Each row is shifted at random along 3 fixed directions that mean nothing.
Known rows, with every step that occurs:
vimo/sitek/bipo/vuvem: [-175   62 -527  463  -58 -696 -414 -698 -704  -93   54  101  279  -78
  511  147  137  549 -406 -259   -1 -277  103 -738  -75  -21  -97 -355
 -272  431 -152  100    7 -851  509 -223  113   96  -92  264 -401 -214
  -24  714 -174  200 -586]
vimo/sitek/famenog/tedav/linog/vuvem/fegifif/bipo/nenap/fipig/pilo: [ 290 -130  158 -303  183  262  -31  283 -295  -40    6 -373 -348  -26
  171 -201    1 -456  -85 -129 -125    9 -236  287 -184  193  131  286
   36  -62  184 -135   73  272 -209  237  176  -12 -311 -154  207  133
  127   96  251  241  146]
vuvem/linog/tedav/famenog/vimo/sitek: [ -16 -781  678  890 -311  417 -125   93 -432 -243 -115 -363 -331  153
  392 -316  -14 -155  143  246  251  -24  -12 -408   -9  257  247 -621
 -401  226 -351 -261  237 -128   92  336  130 -111   34  -13  177  434
  -82  392  -94  -75 -173]
topapo/fipig/pilo/nenap/bipo/fegifif/vuvem: [-135  -20 -167 -501   78  154  231  211   37  447  208  258  361   92
 -287  653  183   56  -69 -117  342  123  -91  145  514 -107 -232  233
  450 -579  210  339 -247  336 -532 -377  270 -169  190 -109  404  159
  101 -271   54 -231  416]
topapo/famenog/vimo/sitek/bipo/nenap/fipig: [ -28   78 -179  131  -85 -198 -179 -174 -189    8   70   81  162  -86
  114  189   70  203 -186 -173  -46 -236   40 -193   89   -1 -176  -56
  -87   43  -21  124  -29 -307  192 -100   95   23   12   40 -108    3
   35  177  -73   19 -132]
nenap/fipig/fegifif/tedav/famenog/vimo/sitek: [ 326  -17 -151 -530  200   62  300    0  -76 -107   17 -135 -147  -67
 -237  -24  -40 -198   49  -39 -216  -65   52  198 -213   73   29  137
  194   33  228   37  115  321 -230  157   94    4 -137  -52    6  191
  -24   21  234  204  130]
tedav/famenog/pilo/fipig/topapo/vimo/sitek/bipo/fegifif/linog/vuvem: [ -43 -156 -194 -285  -39   -1   39   85 -221  212  122  162  338  -13
  193  443  130   47 -269 -142  242  -48 -156 -145  353  -17 -120   98
  130 -223  233  179 -168   74 -196 -211   81  -99  241 -118  238  201
  -27  154  -27 -112  -65]
famenog/vimo/sitek/bipo/nenap/fipig/topapo: [ 274   14  -35 -299   56  -14   93  223   17 -144  -56 -144  -74 -138
  -52 -142  -78 -207  -94  -33 -248 -121   44  325  -68 -141   32  300
   22  -79  158   57   -8  187   47  148  -38  -89 -142 -112    2  -10
  -52 -105   63  196  156]
linog/tedav/famenog/vimo/sitek/bipo/vuvem: [ 194  104 -223 -260  144  -81  -81   59 -176  -37  -28 -107 -109 -169
  230  -67   -1 -160  -51 -130 -247 -303 -215  164 -105  -75   63  199
  -17   27  178    4  -62  -31  135  170 -167    5  -89   -9  -72 -132
  -70  125   23  240 -268]
vuvem/linog/tedav/famenog/pilo/nenap/fipig/fegifif/vimo/sitek: [ 109  -93  -18 -390  179  112  175  115   10   98  131   13  145  -58
  -22  237   77 -155  -66    5   79    8 -230   24  194   44  -69  202
  251  -28  302   92  -24  284 -258  118    4 -168  -33 -174  155  229
   14   77   95   97  207]
sitek/vimo/famenog/tedav/linog/vuvem/fegifif/bipo/nenap: [  48 -222 -174 -286   35  286  201  410   22  193  171  146   37 -123
  -21  371  165 -258   29 -118  -59 -122 -179  358  320  -34  -62  285
  265 -441  168  117 -209  293 -420  -95  -56 -177  102 -116  268  150
   58 -163  138 -133  164]
topapo/pilo/famenog/tedav/linog/fegifif/vimo/sitek/bipo/nenap: [ 280  -21 -164 -133  267   22 -201   12 -317   -5 -111 -349 -117  -53
  450 -140  100 -272 -341 -329 -224 -167 -287   -1  -41  187   42  300
 -135  162  381 -136   83  122   36  171   37  -24 -361 -165   48  -41
   97  356   79  236 -235]
pilo/nenap/bipo/fegifif/vuvem/linog/tedav/famenog/vimo: [ 173 -399   16  179  157  106 -141  -38 -539  -86  -84 -323  -94   64
  258 -119  189 -112 -274 -149   28 -139  -88 -271  128   93   47   20
 -152  134  159   -4   53   12  -39  190  102 -203 -146   23   81   79
   44  576  -20  167  -86]
vuvem/fegifif/tedav/famenog/vimo/sitek: [ 185  222 -620 -299  307 -410   75 -444 -270  -10  138   83  146 -239
   52  162  130  125 -209 -227 -285 -246  -17 -203 -133    8 -167   89
  115  331  323  108   10 -202   81  109 -163   35 -247   47 -312  -35
    1  467   83  339 -222]
nenap/fipig/pilo/famenog/tedav/linog/fegifif/vimo/sitek/bipo/vuvem: [  50 -214  -15 -269   77  216   12  109 -259  103   57  -73   86   42
  189  260  132 -110 -143  -71  144  -20 -202  -56  209   42    7  138
  159 -178   98   47  -45  169 -293 -121  223  -53   94  -45  253  157
   49  103   65    1   40]
vimo/famenog/tedav/linog: [ 248 -106  190 -194  105  299   84  373  121  -44  -71 -200 -220    9
   96 -144 -136 -344  298  136  -80   29 -161  344 -183  104  128  108
   11 -116  -32 -185   34  408 -146  293  -19   54  -38 -137  204  133
  -49 -160  119   97    7]
nenap/bipo/vuvem/fegifif: [  72  102 -229  -14  232 -318 -272 -384 -538  -47   38 -134   90 -111
  151   24  143  178 -398 -262 -102 -162  -57 -291 -110   26 -121   50
  -69  271   96   84   31 -396  162   -6  125   48 -199  113 -205 -178
  106  567  -56  343 -152]
fipig/famenog/pilo/nenap/bipo/fegifif/vuvem: [ 224 -189   -8 -136  170   -7  -88  130 -415  -60 -171 -344  -10  141
  265 -182   63 -197 -407 -192  108  103  -71  -28   81  100   64  266
  -98   22  337   32   21  233  -74   96  251 -136 -207 -120  142   24
   47  317   -7  152   74]
bipo/nenap/fipig/topapo/vimo/sitek/famenog/pilo: [ 127  357 -129 -281  147 -204 -250  -81   21  -17   80  -29  -25 -185
  128   -4   -5  -83 -244 -151 -215 -135 -144   84 -128   51 -134  324
  -41   57  192   40  -73 -101  134   14   13  133 -148  -95 -131 -130
  170   29   42  227  -32]
pilo/nenap/bipo/vuvem/linog: [  53  191 -286  -71  281 -345 -380 -255 -353   35   26  -66  227 -132
  291   69  132  197 -342 -160  -48 -160 -121 -309   42  -96 -141  193
  -57  165  115   83  -67 -285  245   81   12  -38 -179   30 -146 -300
   77  448 -115  333 -204]
nenap/fipig/fegifif/bipo/vuvem: [ 208  292 -575 -419  277 -483  -82 -468 -491  -95   58  -57   88 -152
  -74   19  108  196 -411 -358 -230 -155   77 -169 -186  -25 -100  213
   61  225  251  204   29 -264  107 -109  150   28 -277  133 -306 -226
   91  460  101  359 -113]
sitek/vimo/famenog/pilo/nenap: [  14  145 -205  -67  107 -160 -170  116  154  -14  -41   43  186  -25
  350   51   22  -80 -229  -72  -25  -50 -197   23  174  -30  -65  311
  -68   -3  233   76 -131   80  125   -6 -156  -70    3 -115  -80 -159
   -7   39  -77   12  -67]
topapo/famenog/vimo/sitek/bipo/nenap/fipig/fegifif/vuvem/linog/tedav: [ 483 -159  -18  280  226 -112 -305 -311 -755 -435 -133 -611 -406  -32
  365 -539   69 -280 -444 -332 -349 -180   86 -177 -388  252   92    8
 -438  436  187  -77  317 -247  342  288  161 -118 -592   23 -359  -84
   82  659   91  431 -156]
linog/vuvem/fegifif/bipo/nenap/fipig/topapo: [-121 -198 -138  -43 -124  -54  124  -97 -288  184  210  189  226  -32
 -165  383  218  181 -238 -137  162  -34   71 -174  344  -87 -145    5
  239 -173   59  237 -143 -179 -279 -328  207 -170   76   94  138  149
  109  154   61  -96  211]
famenog/vimo/sitek/bipo/vuvem: [ -43  -12 -265  -96  -64 -136   15   63 -118   62   60  202  268 -134
  126  298   70  127  -91  -63   22 -203  -31    2  221 -193  -87   72
   71 -198   30  204 -119  -71   79 -125  -57  -79  169  -24  -26  -22
 -134   16 -117  -42 -109]
vuvem/linog/fegifif/bipo/nenap/fipig/pilo/famenog/vimo: [  17 -133   39 -101   47  145  -64   42 -147  138  133   11  190  -41
    1  268  218  -24 -293 -106  163   38 -141 -129  451  -20 -141  218
  153 -170  215  134 -122   44 -248  -88  116 -212   -5 -127  173  102
  188  109  -32  -54  275]
fipig/fegifif/tedav/famenog/vimo/sitek/bipo/vuvem/linog: [ 196  200 -605 -861  342  -81  256  130   -2  214  301  295  271 -276
 -197  570  116 -114   25 -158 -196 -121 -123  412  186 -199 -168  431
  501 -403  339  256 -248  257 -350  -59 -172 -106   36 -155   18    4
   -9 -198  104  152  179]
bipo/nenap/fipig/topapo/vimo/famenog: [ 288  521 -325 -300  300 -453 -360 -443 -122  -93   40 -197 -184 -228
   90 -178  -19    4 -294 -227 -422 -247  -21  -61 -408   78 -146  211
  -95  323  176  -21  -29 -335  283   88   10  192 -396   64 -315 -343
  233  231  163  453 -219]
fipig/nenap/bipo/fegifif/linog: [-262 -540   34  115 -222  237  267  112 -220  239  211  239  242  186
 -276  628  180  206   -3   -6  395  159  240 -105  492    8 -148 -315
  261 -439 -158  208 -169   95 -557 -420  379 -176  291   13  384  442
   95 -140   -9 -378  385]
linog/tedav/famenog/vimo/sitek: [  62  -86  -48   84  -25  -39  -17 -111 -133  -51  -14  -51 -112  -74
  178  -76  -11  -12   48   30  -82 -220  -84 -154 -101   18   64 -167
  -73  219   48  -58   31 -138  142  175  -96   18  -36   42  -67   67
  -85  208    3   97 -291]
sitek/bipo/nenap/fipig/fegifif/vuvem: [ -58 -566   92  444 -190   87   53  -66 -536 -163  -37 -179  -70  243
    9   38  128   30 -223 -157  192   95  274 -215  164  143   93 -265
 -136  -58 -163   91  104 -105 -202 -296  454 -189  -15  122  101  254
   88  279   40 -167  175]
pilo/fipig/nenap/bipo/fegifif: [  47 -205  -19  196   52  -70 -130 -208 -344  -23  -73 -231   54   91
   83   23  102  140 -280 -117   61  -21   91 -320   69    7  -60  -78
  -99  131   10   57   49 -147  -25 -103  275  -61  -98   91   58   -6
   54  362  -34   47    0]
vimo/famenog/pilo/nenap/fipig/fegifif: [ -87 -326  111  442 -140 -135 -142 -183 -281  -88  -54  -73  213  241
  300  100   38  195 -220   19  361  120   21 -495  194  133   -5 -255
 -143  172 -103   57   74 -157   31 -168  349  -76   78   47   27  171
   -8  385 -104 -115  -16]
pilo/fipig/topapo/vimo: [  -9 -187  147  178  -46  155  -67   -1   24    8  -41  -79   53   53
   47   17   46  -15  -99   97  144   32   61 -196  175  -28  -25  -60
  -88  -31  -14   54  -13    9  -35  -76   36  -87  123    1  117   19
    2   58  -72 -142  -11]
topapo/pilo/famenog/vimo/sitek/bipo: [ 311  497 -216 -391  386 -246 -408  -61  -84  -55 -135 -267  -14 -137
  462 -283  -46 -200 -345 -219 -302 -149 -302   79 -215   16  -14  431
 -162  245  436  -77   32   29  384  285 -200  106 -342 -180 -190 -354
  -16  182  -50  396 -260]
nenap/bipo/vuvem/fegifif/vimo: [ 167   17 -116 -328  278  -21  -45  -69 -390  -15   31 -210  -29 -110
  -35   25  155  -96 -355 -260 -158 -116  -57   48  -49   67 -110  231
   66   41  264  111   16    3 -124   33   88  -58 -201  -21   -7  -16
  120  297   91  272  115]
sitek/bipo/nenap/fipig/fegifif: [-112 -138 -153 -136  -66   30  176   64   28  126  179  236  221   28
 -321  470  112   98  -33 -115   75   37  105  139  333 -115 -113   74
  278 -330  -41  221 -148   18 -334 -383  200 -116  184   37  131   90
   92 -206   20 -189  348]
tedav/linog/fegifif/vimo/famenog/pilo/fipig/nenap/bipo/vuvem: [-101   16 -310 -594  108   -2  128  153  -24  375  202  242  427  -56
   21  667  133   93 -175 -145  203  -64 -256   26  366  -86 -244  226
  389 -312  314  289 -294  132 -400 -296  123 -108  203  -93  272  162
   50  -17   64  -89   85]
tedav/linog/vuvem/fegifif: [ 283 -215  405 -152  112  372   15  308 -138  -99 -134 -437 -467   37
   86 -433  -88 -475   57   17  -78   40 -202  260 -257  156  246  111
  -55   17   99 -234  197  291  -92  359   39  -31 -201 -132  172  100
  -12   94  184  152   47]
famenog/tedav/linog/vuvem/fegifif: [ 174   44 -240 -435  194   84  227  187   98  115   80  149   82 -148
  -78  137   64 -188   80  -52 -100  -71 -215  260   52 -156   -9  365
  249 -151  237   97  -48  241 -146   91 -163  -69   37  -35   -5  -64
 -101   24   62   67   -8]
tedav/famenog/vimo/sitek/bipo/fegifif/vuvem/linog: [  -8   37 -530 -136  112 -373  -80 -352 -483   78  222  179  245 -155
  159  369  171  255 -237 -247  -37 -229  -16 -305   95  -30 -156  -90
   80   81  114  155  -97 -341   79  -76  -54  -31  -38   28 -162   69
   -1  468  -19  175 -185]
pilo/nenap/fipig/fegifif/linog/tedav/famenog/vimo: [ 251  170 -704 -355  350 -440   42 -509 -217 -111   49   18   96  -84
  -34   43  143  132 -322 -272 -255 -188   95 -260  -39  -86  -84  203
   72  350  394  193   -8 -161  113  -15  -90 -109 -241  162 -397 -218
   42  493   92  276 -183]
linog/vuvem/fegifif/tedav: [  51  -89 -222  -69   94   -9  139 -108 -197   45   90   79  109  -29
    0  170  202  -40 -167 -170  -44  -34   -9  -60   96   16  -94  134
  124  -35  168  129   15    7 -180 -138   33 -107  -38   88  -69  -11
   17  172   89   14   52]
vuvem/linog/fegifif/vimo/sitek/bipo: [  57  -31 -105 -364  123  105  140   62  -81   89  213   63   75  -97
  -95  262   79 -122 -123 -150 -170  -83  -39  201   53  -10 -113   64
  238 -112  230   77  -37   79 -159  -36 -145 -141  -97 -125   13  137
    4 -109  134   93  270]

Rows:
[-109 -540   51  115 -186  314  264  244 -247  102  110  130  106  107
   60  341  139 -102   44   -6  200  -36   -4  -12  322   14   27 -202
  156 -256    6  107  -49  124 -353 -139   65 -187  256   10  262  389
 -122   25   30 -249  108] | linog/vuvem/fegifif/tedav/famenog/vimo/sitek/bipo
[ 345  140 -150 -464  376   17  -45  -94 -212  -76  -86 -301 -159   24
  170 -241   34 -261 -211 -141 -115   44 -213    4 -201   92   96  383
   25  173  346  -62   96  214  -69  160  103   24 -286  -10  -61 -118
   91  316  158  308  -72] | nenap/fipig/pilo/famenog/tedav/linog/fegifif/vuvem
[ 249  146 -196 -309  252 -164 -166 -165 -319 -178  -31 -288 -265  -68
  337 -310  -37 -219 -310 -301 -347 -141 -175    5 -430  235   79  147
 -147  402  377 -146  146  -78  195  210  -80  102 -386  -89 -248   -3
   52  387  186  369 -212] | tedav/linog/fegifif/vimo/sitek/famenog/pilo
[ 138   23 -293 -415  256   47   -4  172 -129  272   83   35  138 -109
  177  233  196 -189 -181 -155   60   32 -314  100  327  -95  -28  471
  257 -211  401   69 -207  199 -299    5    5 -133 -108 -139  224  -77
  106   97   38   38   -9] | fipig/pilo/famenog/tedav/linog/vuvem/fegifif/bipo/nenap
[ 253   13 -132  -95  328  -38 -245 -106 -400   20    0 -321   88  -36
  363   47  152 -159 -448 -287  -59  -95 -237 -145    6  132 -165  266
  -92   97  326  117   13    3   -6   40  127 -120 -295  -67  -48  -93
  117  463   43  259  -47] | topapo/pilo/fipig/nenap/bipo/vuvem/linog/fegifif/vimo/famenog/tedav
[ 384 -159 -162 -326  253   13   42    0 -358 -170  -94 -375 -198    0
  131 -146   36 -233 -209 -164 -192 -165  -21   82  -65   37  107  208
   -6   47  253   19   96  212  -42  156   85 -165 -255  -44  -11   14
   -4  274  156  266  -15] | pilo/nenap/fipig/fegifif/linog/tedav/famenog/vimo/sitek/bipo/vuvem
[ 133  127 -278 -196  292 -182  -70 -173  -65   16   90   45  265 -128
  163  131  102  -17 -187 -116  -12    5 -282 -163   97  -48  -82  289
   50  211  306   93  -51  -81   36   91 -148  -80  -63  -45 -159 -129
   14  377  -86  210  -99] | vuvem/linog/tedav/famenog/pilo/fipig/fegifif
[ 106  -58 -332 -531  275  -32  102  158 -203  167   57   47  250   -3
   60  324  133  -79 -234 -192  108   12 -222  114  302  -55  -52  393
  251 -189  417  192 -199  272 -314  -63   98 -172   11 -110  166   22
   63  132   -5   91   54] | fipig/fegifif/linog/tedav/famenog/pilo/nenap/bipo/vuvem
[ 199  -69 -165 -107   47  -74  -11 -112 -383  -72   14 -172  -82   15
   16   39   58  -54 -262 -242  -89 -113  141    3  -17   86  -43   12
  -23  -37  171  130   72  -42  -23 -106  245  -94 -187  -30  -62  108
   49  175   98   43   56] | topapo/famenog/vimo/sitek/bipo/nenap/fipig/fegifif/vuvem
[   8 -114  -99  204   91 -143 -167  -83 -296  -90 -128 -149  111   80
  356 -144   22   13 -257 -103   76  -12 -147 -308   -6   -4   50   12
 -224  366  201   45  -27 -189  148  104   47  -50  -94  105  -54  -71
  -33  492 -132  146 -282] | linog/tedav/famenog/pilo/fipig/nenap/bipo
[  15 -590   98  619 -152   62  -10 -285 -602 -198   12 -171  -85   80
  287  -60  114   68 -119  -35   91 -104  106 -560  -18  235   70 -515
 -238  338 -111  -90  215 -274   52  120  138 -108  -81   76  -79  362
  -30  628   -9   30 -210] | vuvem/linog/fegifif/tedav/famenog/vimo/sitek
[  22   69 -336 -351  132  -90   99  -58  -87  181  273  166  180 -217
  -89  435  172    9 -215 -266 -224 -196  -53  139  181  -61 -223  168
  281 -142  270  142 -130  -66 -149 -137 -123 -160 -150 -119  -27   55
  103  -48  125   98  198] | vuvem/linog/fegifif/vimo/sitek/bipo/nenap
[ 242   -1 -121 -734  344  228  228  346   -3  253   65  -94  109 -147
  -97  326  106 -234  -28  -40  -74 -160 -250  353  236  -61 -130  458
  409 -346  379  110 -122  545 -439  169    1 -134  -47 -232  359  154
   21  -84  135  172  233] | pilo/nenap/bipo/vuvem/fegifif/tedav/famenog/vimo/sitek
[ 267   90 -372 -375  275 -183  -72  -76 -195  -79  -66  -77   51  -11
  252  -57   47 -166 -283 -229  -95  -74 -167  -90 -136  112  -14  316
  -15  160  380   99   53  144   25   66  125  -10 -146    3 -127 -150
   -3  326  136  194 -246] | topapo/vimo/famenog/pilo/nenap/fipig/fegifif/tedav/linog/vuvem
[ 365   22 -298 -438  246  -91  117  -52 -301 -143  -22 -260 -261 -106
  -26 -139   22 -261 -176 -261 -364 -226  -19  240 -214   23   81  246
   59   93  343   54   53   94  -49  112   44  -89 -336   -1 -107  -11
   33  185  228  306   -8] | linog/tedav/famenog/vimo/sitek/bipo/nenap/fipig/fegifif/vuvem
[ 323  -28 -129 -161  282   49 -166  -70 -365  -72   -4 -253   16 -131
  341    3  192 -180 -310 -197 -244 -187 -148  -27   57   17  -69  315
  -33  -12  245   -9   69   66    7  101  -41 -127 -222  -91  -83 -104
   38  268   19  272  -27] | pilo/famenog/vimo/sitek/bipo/vuvem/linog/fegifif/tedav
